In the rows, 128 means zero.
Each row of numbers belongs to one of the nodes below and depends on some of the facts about them. Some rows are named. Which node is each other row?

Some facts about the nodes:
β: uses; θ: is of sort; ψ: points at; δ: belongs to class
bekaplir {θ=c, ψ=sketo, δ=296}
bilis {θ=c, ψ=davom, δ=296}
biru {θ=c, δ=82}
biso {θ=a, ψ=gobe, δ=296}
bonun {β=brobi flefon zagra, θ=a, δ=296}
brabrulin {θ=a, δ=296}
bradrel {θ=a, δ=82}
braklin {θ=b, ψ=gregrelum, δ=82}
brimasun {θ=c, ψ=drokun, δ=82}
brimes {θ=b, ψ=bradrel, δ=82}
brimik {θ=a, δ=82}
briplu {θ=a, δ=82}
brobi {θ=b, ψ=daklam, δ=296}
brokle {θ=c, ψ=vuzi, δ=82}
bronum {θ=a, ψ=grimir, δ=296}
brusko {θ=a, δ=296}
buge {θ=a, δ=296}
bukler {β=nufir dople, θ=a, δ=296}
bulur {β=skupi nufir bekaplir, θ=a, ψ=fladon, δ=82}
dabres {θ=b, ψ=viplin, δ=296}
daklam {β=totrazol, θ=b, ψ=domis, δ=82}
dase {θ=b, δ=82}
davom {θ=b, ψ=labrodi, δ=296}
davur {θ=c, ψ=fizom, δ=296}
deful {θ=c, δ=296}
delik {β=stedrik, θ=a, ψ=sostu, δ=82}
deru {θ=a, ψ=dase, δ=82}
destil {θ=a, ψ=mefor, δ=296}
dofor {β=brimik, θ=b, ψ=deful, δ=296}
domis {θ=c, ψ=pustor, δ=296}
dople {θ=b, δ=296}
dredres {β=drokun trunol, θ=b, δ=82}
dreklirur {θ=b, ψ=trofumu, δ=82}
dribik {β=tezo deru, θ=c, δ=82}
dritratra {θ=c, ψ=braklin, δ=296}
drokun {θ=b, δ=296}
drutek {θ=c, δ=82}
dugrek {θ=c, δ=296}
duval {β=brimes, θ=c, ψ=piraken, δ=82}
fafil {θ=b, δ=296}
fakufa {θ=b, ψ=stoplegi, δ=82}
fanan {θ=a, δ=82}
festini {β=noben stuskadrek, θ=c, ψ=mulam, δ=296}
fizom {β=bradrel fafil tiral, θ=b, δ=296}
fladon {θ=a, ψ=tudon, δ=296}
flastogu {θ=b, ψ=tabrek, δ=82}
flefon {θ=c, δ=296}
flesko {θ=b, δ=296}
flido {β=kipler, θ=b, δ=82}
floklin {θ=b, δ=296}
flubre {β=bronum stedrik, θ=c, δ=82}
fofal {β=nide zeze, θ=c, δ=296}
fudroben {θ=c, ψ=dreklirur, δ=296}
getro {θ=b, ψ=muboplu, δ=296}
gobe {θ=c, δ=82}
graflitrol {β=zira, θ=c, δ=82}
gregrelum {θ=b, δ=82}
grekom {θ=b, ψ=skasel, δ=82}
grimir {θ=b, δ=296}
kemakin {θ=b, δ=82}
kikavu {θ=c, ψ=skiflunol, δ=82}
kipler {θ=a, δ=82}
kitol {β=tesko, θ=a, ψ=skiris, δ=296}
kizage {θ=c, δ=82}
kliman {β=brimik rofu, θ=c, δ=82}
kluplol {β=getro, θ=a, ψ=skebiso, δ=82}
kolidu {θ=b, ψ=totrazol, δ=82}
kore {θ=a, ψ=kikavu, δ=82}
kuplol {β=fafil stedrik, θ=a, ψ=mifli, δ=296}
labrodi {θ=b, δ=82}
lagror {θ=b, ψ=librim, δ=82}
ledrum {β=bekaplir, θ=a, ψ=bonun, δ=296}
librim {θ=b, ψ=flubre, δ=296}
lokir {θ=c, δ=296}
mede {θ=c, ψ=tribek, δ=296}
mefor {β=davur stuskadrek, θ=a, ψ=skogur, δ=296}
megrik {θ=c, δ=82}
mifli {β=skupi brobi, θ=c, ψ=bekaplir, δ=82}
muboplu {θ=c, ψ=dofor, δ=296}
mufloski {θ=c, ψ=rudrar, δ=296}
mulam {θ=c, ψ=kizage, δ=82}
naflin {θ=a, ψ=grekom, δ=296}
nalum {θ=c, ψ=dople, δ=296}
nemi {θ=a, ψ=zagra, δ=296}
nibok {θ=c, δ=82}
nide {θ=c, ψ=nibok, δ=82}
noben {θ=a, δ=82}
nudaten {β=bradrel, θ=b, ψ=fafil, δ=82}
nufir {θ=a, ψ=rofu, δ=82}
pamo {β=timen zagra briplu zene, θ=a, ψ=silil, δ=82}
pedri {β=skasel tiral, θ=a, ψ=skodis, δ=82}
piraken {θ=a, δ=296}
plestes {θ=a, ψ=davur, δ=296}
pliren {θ=c, δ=82}
pluvatrol {θ=a, δ=296}
poken {β=brusko, θ=b, δ=296}
pustor {θ=a, ψ=kitol, δ=82}
ratren {θ=b, δ=82}
resuger {θ=b, ψ=drutek, δ=82}
rofu {θ=a, ψ=nalum, δ=82}
roza {θ=a, δ=82}
rozas {β=kolidu piraken trunol, θ=c, δ=82}
rudrar {θ=a, δ=296}
segalem {θ=a, ψ=flido, δ=296}
silil {θ=c, δ=296}
skasel {θ=a, δ=296}
skebiso {θ=b, ψ=timen, δ=296}
skela {θ=b, δ=82}
sketo {β=stuskadrek, θ=c, ψ=stibe, δ=82}
skevizom {θ=b, ψ=pamo, δ=82}
skezim {θ=a, δ=82}
skiflunol {β=skolom zeze nemi, θ=b, δ=296}
skiris {β=zeze, θ=c, δ=82}
skodis {β=fladon brokle buge, θ=a, ψ=brimasun, δ=82}
skogur {θ=c, δ=82}
skolom {θ=c, δ=82}
skovar {θ=a, ψ=tezo, δ=82}
skupi {θ=a, δ=296}
sostu {β=vodun, θ=c, ψ=bronum, δ=296}
stedrik {θ=a, ψ=delik, δ=82}
stibe {β=dugrek, θ=c, ψ=vodun, δ=82}
stibrek {β=biru, θ=a, δ=296}
stiras {θ=b, ψ=brimes, δ=82}
stofa {β=pluvatrol, θ=c, δ=296}
stogo {β=segalem kizage grimir, θ=c, ψ=briplu, δ=296}
stoplegi {θ=c, ψ=brobi, δ=82}
stosupus {β=mufloski dase, θ=c, ψ=stedrik, δ=296}
stuskadrek {θ=c, ψ=zeze, δ=82}
stuvepun {θ=c, ψ=flastogu, δ=82}
subok {β=kolidu vobuk megrik, θ=c, ψ=zuklol, δ=296}
sudres {β=drutek skovar, θ=b, δ=82}
tabrek {β=vuzi, θ=b, ψ=skevizom, δ=82}
taki {θ=b, ψ=zira, δ=296}
tesko {θ=b, δ=82}
tezo {θ=a, ψ=viri, δ=82}
tigri {β=skela, θ=a, ψ=plestes, δ=82}
timen {θ=a, δ=82}
tiral {θ=a, δ=82}
totrazol {θ=b, δ=82}
trekal {β=fanan dugrek megrik, θ=b, δ=82}
tribek {θ=c, ψ=zavige, δ=82}
trofumu {θ=b, δ=82}
troskel {θ=c, δ=82}
trunol {θ=a, ψ=lagror, δ=296}
tudon {β=biru, θ=b, ψ=vobuk, δ=296}
viplin {θ=b, δ=296}
viri {θ=b, δ=296}
vobuk {θ=c, ψ=nide, δ=296}
vodun {θ=b, δ=296}
vosti {θ=a, δ=82}
vuzi {θ=c, δ=82}
zabrebrer {β=bradrel kipler trofumu, θ=a, δ=82}
zagra {θ=b, δ=296}
zavige {θ=b, δ=82}
zene {θ=c, ψ=dabres, δ=296}
zeze {θ=b, δ=296}
zira {θ=c, ψ=bulur, δ=296}
zotranuk {β=ratren brimes kizage nemi, θ=b, δ=296}
zuklol {θ=a, ψ=poken, δ=82}

Known rows:
labrodi: [141 144 116 114 161  95 133  73 114 152 163 178 105 146 120 115 124 146
 140 103 105 130  93 124 134 128 148 109 154 150 162  73 143]
flesko: [103 151 137 142 159  87 132  90 131 141 167 145  85 148 119 134 126 154
 142 147 102 101 132 125 107 139 139  87 140 162 170  38 133]
briplu: [130 147 109  97 153 111 152  87 120 172 164 151 117 148 142 124 115 115
 134  98  81 136  98 119 146 116 142  94 152 135 167  48 144]
gobe: [147 131 114  94 159  95 129  90 107 161 160 173 104 133 112 113 121 135
 137 102 101 135 109 118 120 123 139 105 163 147 168  68 159]
stofa: [114 135 135 125 154  86 121 107 123 144 163 155  83 137 108 135 123 143
 140 148  98 113 157 117  88 134 138  80 145 163 170  32 146]
mufloski: [106 143 135 121 152  86 139 111 124 160 164 121  87 133 114 126 119 147
 137 142  95  91 140 122  88 137 123  85 150 150 178  24 148]
braklin: [146 147 116 115 151  92 138  76 108 154 162 174 106 146 124 110 121 149
 140 103 107 122  95 128 125 130 148 111 151 145 159  65 139]
kipler: [124 138 122  99 143  88 150  90 105 174 179 145 135 137 126 110 107 165
 140  81  80 122 102 120 134 144 136 100 198 147 178  76 130]
viplin: [ 98 149 138 141 168  90 127  87 136 140 169 150  82 148 117 138 129 151
 141 147  99 109 130 121 115 136 138  86 143 167 173  44 136]
timen: [130 147 109  96 155 111 153  86 119 173 164 152 117 148 142 124 115 114
 134  99  82 136  99 119 146 117 141  93 152 135 168  47 144]
segalem: [ 98 146 140 148 163  94 145 116 140 166 147 120 104 127 145 115 121 158
 142 142 131 110 116 105  80 163 139  78 154 150 176  15 143]
pedri: [147 133 122 109 124  81 137  93  91 155 173 186 133 143 121 115 104 166
 146  87  95 138 134 123 110 146 161  94 183 155 156  69 117]
flefon: [103 149 128 112 155  98 141 105 129 158 167 121  78 145 117 140 121 117
 132 148  75  95 143 125 110 115 121  79 131 145 177  15 151]
nudaten: [150 141 124 114 130  74 133  75  90 145 178 185 118 147 106 111 110 181
 146  90  94 117 118 134 118 142 152 112 177 156 157  86 119]
bilis: [113 141 135 123 149  85 133 111 121 152 162 135  86 135 112 128 119 147
 138 145  98  98 150 122  84 137 131  82 147 153 173  25 145]
graflitrol: [158 131 114  98 147  91 128  92  99 157 157 183 104 135 112 111 117 137
 139 104 105 134 120 121 107 126 147 103 156 148 159  60 152]
deru: [138 145 115 107 141  98 156  95 108 176 160 147 126 138 141 107 109 144
 138  94 101 124  98 120 117 138 146  98 164 133 165  48 137]
zuklol: [140 140 115 108 147  99 145  92 111 166 160 167 123 140 137 113 113 139
 140  96 102 139 107 116 121 136 152  95 164 144 161  54 138]
skovar: [138 145 115 106 140  98 157  96 109 175 159 148 127 138 141 106 109 143
 138  93 101 124  99 120 117 139 145  97 164 133 164  46 137]
fafil: [ 81 145 147 131 162  76 132  85 128 146 192 129  97 144 102 136 123 184
 142 128  75  91 130 126 130 146 121  93 185 174 190  73 125]
zotranuk: [122 140 140 167 172  86 113  98 136 131 139 181  80 134 125 120 135 165
 148 159 157 127 127 109  68 159 163  87 132 171 157  31 143]

Rows to name:
No name comes twice in this set of rows, the named rows included.
[105 146 138 143 165  88 121  86 134 133 168 165  82 150 114 142 130 150
 143 149 103 116 140 122 111 136 146  84 140 171 168  44 133] => poken
[ 86 146 136 129 165  99 141 103 141 160 170 126 100 143 135 139 122 138
 139 139  88 117 133 112 119 139 133  73 156 159 182  28 138] => piraken
[ 80 140 143 127 159  85 136 102 132 157 184 130 110 140 121 140 116 166
 143 127  76 115 142 112 122 149 131  75 186 170 188  53 126] => skasel
[123 140 122  98 143  88 154  90 105 177 178 139 137 135 127 110 107 166
 140  80  81 118  99 120 134 145 133 101 199 145 180  76 131] => stedrik
[140 132 122 106 135  86 135  90  98 157 174 183 131 142 121 117 108 162
 145  87  90 142 126 119 121 144 157  96 186 157 161  74 124] => delik
[166 129 116 115 154  89 129 101 104 162 135 180 104 119 123  91 121 150
 141 110 147 134 100 111  75 145 153 107 153 142 156  50 162] => duval
[158 122 114 125 134  95 153  75 104 178 152 175 121 159 131 112 104 111
 151 122  74 160 134 133 139 109 167  89 125 151 136  35 153] => bulur
[ 94 157 132 133 167  98 137  85 140 146 171 132  79 154 123 144 128 133
 136 148  83 101 125 127 130 123 130  84 131 156 176  33 140] => dople
[ 92 149 141 151 192  93 134  93 151 156 151 122  84 128 131 117 135 162
 140 149 134 102  90 108 101 154 128  94 150 160 185  40 156] => zeze
[151 122 120  94 147  81 117  87  95 148 173 200 109 136  96 119 116 155
 143  95  91 143 134 119 118 128 148 103 182 164 164  88 144] => flubre
[112 128 143 167 149  73 154  76 127 170 159 117  92 152 113 107 113 160
 154 162  82 105 139 137 111 133 139  89 129 165 151  29 152] => taki
[133 132 103  97 164 113 154  87 113 145 168 180 118 139 140 117 118 143
 123  83 116 125 112 101 111 150 143  87 173 141 147  52 119] => pustor
[107 147 130 132 145  99 134 105 132 144 165 158  95 155 133 149 118 122
 141 146  88 128 162 119 106 130 155  64 129 158 160  12 126] => bukler
[ 96 147 140 152 187  92 128  92 148 149 153 136  82 133 127 122 136 161
 142 150 131 110 102 109 101 150 134  92 148 164 179  42 153] => grimir

The same nodes again, as new rows of numbers:
Some nodes and their rows:
librim: [129 172 107 113 116 119 101  96 147 111  82 139 125 132 134 161  85 123
 138 122 168 108 108 151 140 111 127 138]
flubre: [173 111 132 161  94 130  97 110  75 130 223  96 198 184  85 124 164 194
 147 145  62 117 167 130 122 137 150 106]
skezim: [102 124 151 117 125 135 146 152 150 156 133 127 150 123 125 105 169 114
 101 172  86 144 149 111 121 146 124 131]
flesko: [133 168 117 116 131 121 104  99 138 124  87 146 116 120 137 159  89 111
 126 119 167 107 107 146 148 110 130 145]
skodis: [133  80 157 135 109 131 138 166 115 115 141 126 155 128 120  74 149 153
 124 107  63 143 130 116 117 143  99 112]
fladon: [132 147 119 107 175 135 108 100 143 110  79 125 128 111 135 136  98  85
 118 138 134 126  92 122 110 115 139 170]
tribek: [115 122 121 138 127 129 156 148 134 167 183 114 116 145 129 133 169 124
 118 165 132 143 168 119 132 137 141 109]
bilis: [117 130 114 133 168 116 134  75 116 111 107  99  99 124 134 179 101 110
 134 122 181 134 107 142 120 114 163 155]
tabrek: [137 104 163 143  72 127 137 163 103 129 150 154 135 121 115 100 140 177
 137  85  97 121 142 137 149 141  95  93]
graflitrol: [139  85 130 156 110 131 152 158  95 116 184 113 126 135 116 106 153 169
 148  98 114 137 149 122 115 142 121  92]
noben: [ 99 108 143 129 117 135 137 155 147 151 114 132 150 114 124  96 169 107
  76 178 110 135 155  95 116 147 132 123]
tezo: [109 124 142 114 120 135 142 162 157 149 137 124 151 137 129 103 167 113
 102 172  85 147 145 116 125 141 123 126]
trunol: [115 131 121 103 149 114 115  98 153  83  62  97 135 132 136 143  93 107
 119 129 137 136  83 142 108 111 135 161]
zabrebrer: [150  84 170 135 111 130 129 153 104 116 162 117 172 141 112  82 152 163
 134 109  38 138 129 126 124 140 105 120]
totrazol: [122 161 135 121  92 143 132 159 145 173 153 168 136 122 121 119 158 136
 123 156 118 117 165 118 149 142 111 108]
zagra: [138 160  96 130 140 104  86  80 145 159 102 143 110 143 173 134  92 118
 137 116 156 110 107 135 174 109 107 134]
sudres: [140 104 160 140  72 128 136 170 106 126 156 155 134 125 115  98 139 172
 132  89  99 120 144 137 150 139  97  93]
trekal: [143 103 159 139  75 129 139 175 104 124 157 157 131 124 116  95 138 174
 138  82  97 120 141 141 149 139  93  89]
mulam: [120 121 119 136 131 132 155 159 132 164 186 119 113 140 129 133 171 117
 116 167 132 144 164 119 130 136 144 110]
biso: [112 145 128 101 153 130 119  98 146  74  58 108 143 117 119 153  94 102
 120 138 139 130  87 138  97 117 147 171]
sostu: [162 104  98 147 159 123 112  98  90  78 123 110 112 129 130 136  80 146
 170  66 160 118  97 135 105 112 136 131]

Name these rows:
No name comes twice in this set of rows, the named rows included.
[106 154 144 118  71 131 140 155 151 152 138 148 140 134 117 132 158 145
 117 155 121 125 160 135 148 143 115 104] => lagror
[124 154 137 117 126 117 116 101 130 107  81 141 107 113 131 170  89 112
 117 114 166 114  97 158 149 107 139 151] => getro
[128 138 106 134 138 142 147 155 137 177 191 131 117 140 135 120 171 120
 134 162 129 139 171 107 127 139 133 108] => kizage
[122 146 111 134 136 154 149 148 132 174 183 136 125 126 115 129 172 122
 140 170 135 133 175 103 114 148 142 114] => nibok
[126 166 130 125 136 123 108  84 129 134  84 152 113 110 136 159  90 117
 132 118 166 107 107 144 152 116 133 154] => davom
[107 125 153 115 130 143 149 160 148 153 135 133 144 118 123 103 167 109
 102 168  88 145 146 109 119 144 124 132] => rofu
[139 160 112 116 133 112  98 104 143 128  98 144 106 130 149 154  87 106
 122 123 163 113 103 147 160 101 131 139] => dabres
[200 141 120 136 117 119  58  91  92  98 137 138 155 153 123 132  73 163
 160  84 101  91  95 154 151 101 118 134] => fizom
[112 157 107 127 120 157 148 144 137 152 164 129 143 129 103 135 171 140
 150 170 138 129 178 104  98 154 140 108] => gobe
[161  86 101 143 147 108 122 114  93  54 126  91 102 143 135 142  79 145
 156  61 162 132  86 151 111 102 138 122] => subok
[131 177 108 125 140 121  94  75 137 152  91 155 118 121 148 145  91 123
 148 118 162 103 111 131 154 120 116 143] => vodun
[171 127 128 130 126 125 108 126 100  76  98 155 108 109 129 124  65 149
 164  43 143 106  84 151 136 108 103 127] => tudon
[152  88 125 148 160 117 133  95  75  73 119 107  99 116 127 148  80 144
 163  55 161 129  89 143 110 114 141 142] => stogo

Now the same nodes, written a new way:
Known rows:
gobe: [ 95 163 175  95 114 151 141 157 169 166  96 112 118 141 118 136 146 108
 114 123 117  92 121  98  98 152 167 152 105 155  71 104 145 103  90 157
 102 100 112 161 151 145 188 144 147]
noben: [102 133 107  93  94 152  96 153 153 113 117 137 154 121 136 143  90 137
 101 172 168 161 121 124  91 156 158 124 132 157  92 122 140  89  98 135
  97 143 107 150 139 112 173 121 134]
bulur: [156 172  95 132  88 151  87 160 155 192  85 133 142  87 158  66 113 122
 100  98 136 102  69 153  95 165 173 107 186 166 140 111 156 111  92 168
 148 145 100 109 144 168  96 146  83]
mufloski: [152 115 113 159 166  83 167  80  89  91 162 117 128 167 118 143 133 124
 173 105 139 133 163 102 164 135  75 152 133 120 192 162 100 144 141 102
 154  95 166 104  81 105 158  91 157]
brimik: [ 99 125 115  93  97 142  93 155 143 103 130 144 152 146 134 149  84 148
 101 170 168 165 132 134  94 164 158 127 142 161  93 123 130  94  92  98
  95 141  98 153 136 103 180 112 141]
brimes: [ 85  93 100  92 159  84 114 158 167  88 131 108 158 166  82 150 166 128
 159 172 161 164 117 182  93 135 165 103 107 148  73  73 151 113 148 105
  97 159 100 163 126  83 184 154 127]
lagror: [ 85 121  87  90 124 150 113 164 162 154 100 136 135 103 118 120 156 113
 126 163 124 130  78 165  94 104 174 140 117 138  94 129 131 100 103 160
 100 150 119 156 142 114 159 152  97]
resuger: [ 87 118  84  91 143 142  92 163 167 153 110 149 135  91 110 118 129 125
 142 163 116 124  73 179  97 129 171 150 114 144 103 135 129  95 104 162
 101 123 126 149 133  95 165 146  95]
rudrar: [166 121 183 166  90 140 172  97  73  89 159 116 152 170 146 144 133 118
 124  95 149 157 160  79 163  92  75 105 162 121 182 167 141 171 163 136
 153 163 149 119 124 171  77  95 144]
biso: [165 137 156 179 139 130  88  79 114  92 165 132 155 110 149 134  85 124
 150  98 135 114 155  83 161 101  72 126 129  76 187 174 132 148 166 103
 170 158 167 116 107 112  98  99 144]
dople: [159  98 168 155 168 101 146 152  73 113 163 131 158 179 148  85 139 145
 119  95 141 154 160 135 164 102 102 101 174  84 127 164  91 178 144  75
 114 160 153 131 137 118 170 133 134]
brokle: [ 83 141  77  90 154 132 147 136 160 115  97 138  99 114 102 142 120 132
 156 164 155 120 152 162  93 160 164 175 122 165  99 107 126  86  90 137
 105  82 107 127 104  85 179 125 148]
ratren: [ 84  91 108  87 150  94 107 153 170  94 127 108 155 165  74 151 166 110
 162 171 152 164 100 180  94 138 158 100 101 156  68  68 156 120 158 138
 102 161 106 162 124  93 179 150 116]
piraken: [172 119 188 171 120 116 117 120  74  95 168 118 162 184 151 143  88 127
 103  93 162 153 165  80 165 150  74 100 154 133 174 174 113 155 148  78
 122 156 158 147 135 146 152  98 155]
domis: [161 119 160 165 158 109 169  80  91  98 148 114 103 161 134 135 144 120
 157  97 112 111 165  94 165 124  74 127 130 114 174 140 129 170 154 119
 162 117 152 101 105 138  97 109 154]
vobuk: [161 109 155 165 166  93 170  98  71 106 164 124 104 162 149 127 127 142
 138  97 135 125 168 123 167 148  72 119 153 108 140 148 108 151 131  73
 153 120 149  99 105 105 166 121 156]
nide: [ 86  95 109  94 147 107 150 142 168  94  94 110 117 157  84 151 153 130
 151 169 149 136 158 174  94 174 141 106 106 167  72  68 153 103 104 135
 104 103  93 152 122  98 188 140 147]
davom: [163  99 141 165 158  92 136 135  91 106 170 123 152 161 131 122 142 126
 149  93 104 145 141 114 163 100  88 108 122  83 185 162 104 173 169 109
 144 151 162 120 115 141  78 114 133]
poken: [166 101 175 174 149 137 150 115  92 121 146 116 126 126 145  98 164 113
 110  95 105 110 131 110 168  80 127 105 117  76 136 148 130 190 164 131
 163 162 149 117 147 168  70 157 107]
kluplol: [110 163  84 114  86 155  87 136 164 153  91 136 135  94 138 131  98 122
 129 151 124 118  77 146  90 155 171 126 138 160 152 107 156  94 108 169
 145 136 105 120 131 136  86 121  86]
zene: [153 144 105 172 168  83 153  86  80 102 160 131 132 164 155  81 110 137
 165  98 160 106 162 137 168 145  75 146 182 103 184 177 108 156  92  89
 164 123 159 100  84  85 178 106 148]

Rows to name:
No name comes twice in this set of rows, the named rows included.
[105  91 183  97 171  71 167  84 142  87 175 107 155 181  82 150 169 110
 165 125 162 160 167 128 167  77  75 103 108  69  95 148 126 194 170  61
 153 167 158 165 129  87 180 140 154] => zeze
[ 86  88 131  94 153  96 142 123 168  89  97 107 121 160  84 143 160 115
 162 168 153 127 159 174  95 166 115 107 108 165  69  64 151 107 114 139
 119 122  93 156 123  92 181 146 147] => skolom
[106 170  83 143  75 154 100 128 167 172  95 150  95  74 140 147  90 118
 100 159 104 125  70  86  93 117 173 177 105 152 163 121 131  86 148 168
 119  85 123 102 134 164  73 103 117] => pedri
[166 151 173 173 110 157 159  66  91 104 127 115 118  77 154 115 140 116
 137  96 118 100 162  87 159  76  92 117 161  71 182 165 150 178 169 165
 167 169 144  98 131 167  75 131 104] => mefor
[165 115 187 167  90 141 155 104  78 100 170 132 139 152 150 148  88 142
  83 116 116 160 163  84 161  86  78 123 107  82 161 175  67 104 170  69
 114 151 162 126 146 141  86 100 160] => skasel
[152  99 171 159  86 127 168 142  75  93 170 145 119 167 133 149 106 134
  87 146 102 168 165  80 163  77 114 173 103  74 162 180  68  99 171  69
  93 103 175 135 140 136  77 100 156] => fafil
[164 160 113 182 162 128 136  72 129 157 117 119  93  88 150  80 138 117
 161  88 101  79 158 134 161 113  74 130 136  97 179 137 148 178 163 165
 168 128 149  97 112 147  68 138 120] => subok
[115 155  82  98 147 138  82 163 117 149 134 165 156 139 150  98  85 171
 127 170 171 152 125 178  92 175 158 127 180 164 121 156 138  94  91 138
  96 137 109 136 112  83 185 112 113] => nufir
[155  98 184 167 165 100 165  68 156  91 106 106  95 119  89 143 175 107
 159  96 105  91 163 126 165 103  74 101 109 116 160  69 155 188 167 161
 172 161 125 105 117 157  72 147 131] => fofal
[104 143 149  90 104 146 163 157 158 169  85 112  96 143 119 139 157 118
  97 146 116 121 142 130 100 159 174 135 112 162  71  74 148  94  93 155
  92  84  89 133 151 157 170 147 138] => nibok
[126 170 119 116  84 155  89 148 164 182  88 117 126  78 147 126 115 115
 104 115 112 106  76 117  87 141 178 114 131 159 117  80 154 107 114 167
 146 142 101 115 147 175  77 136  82] => skodis

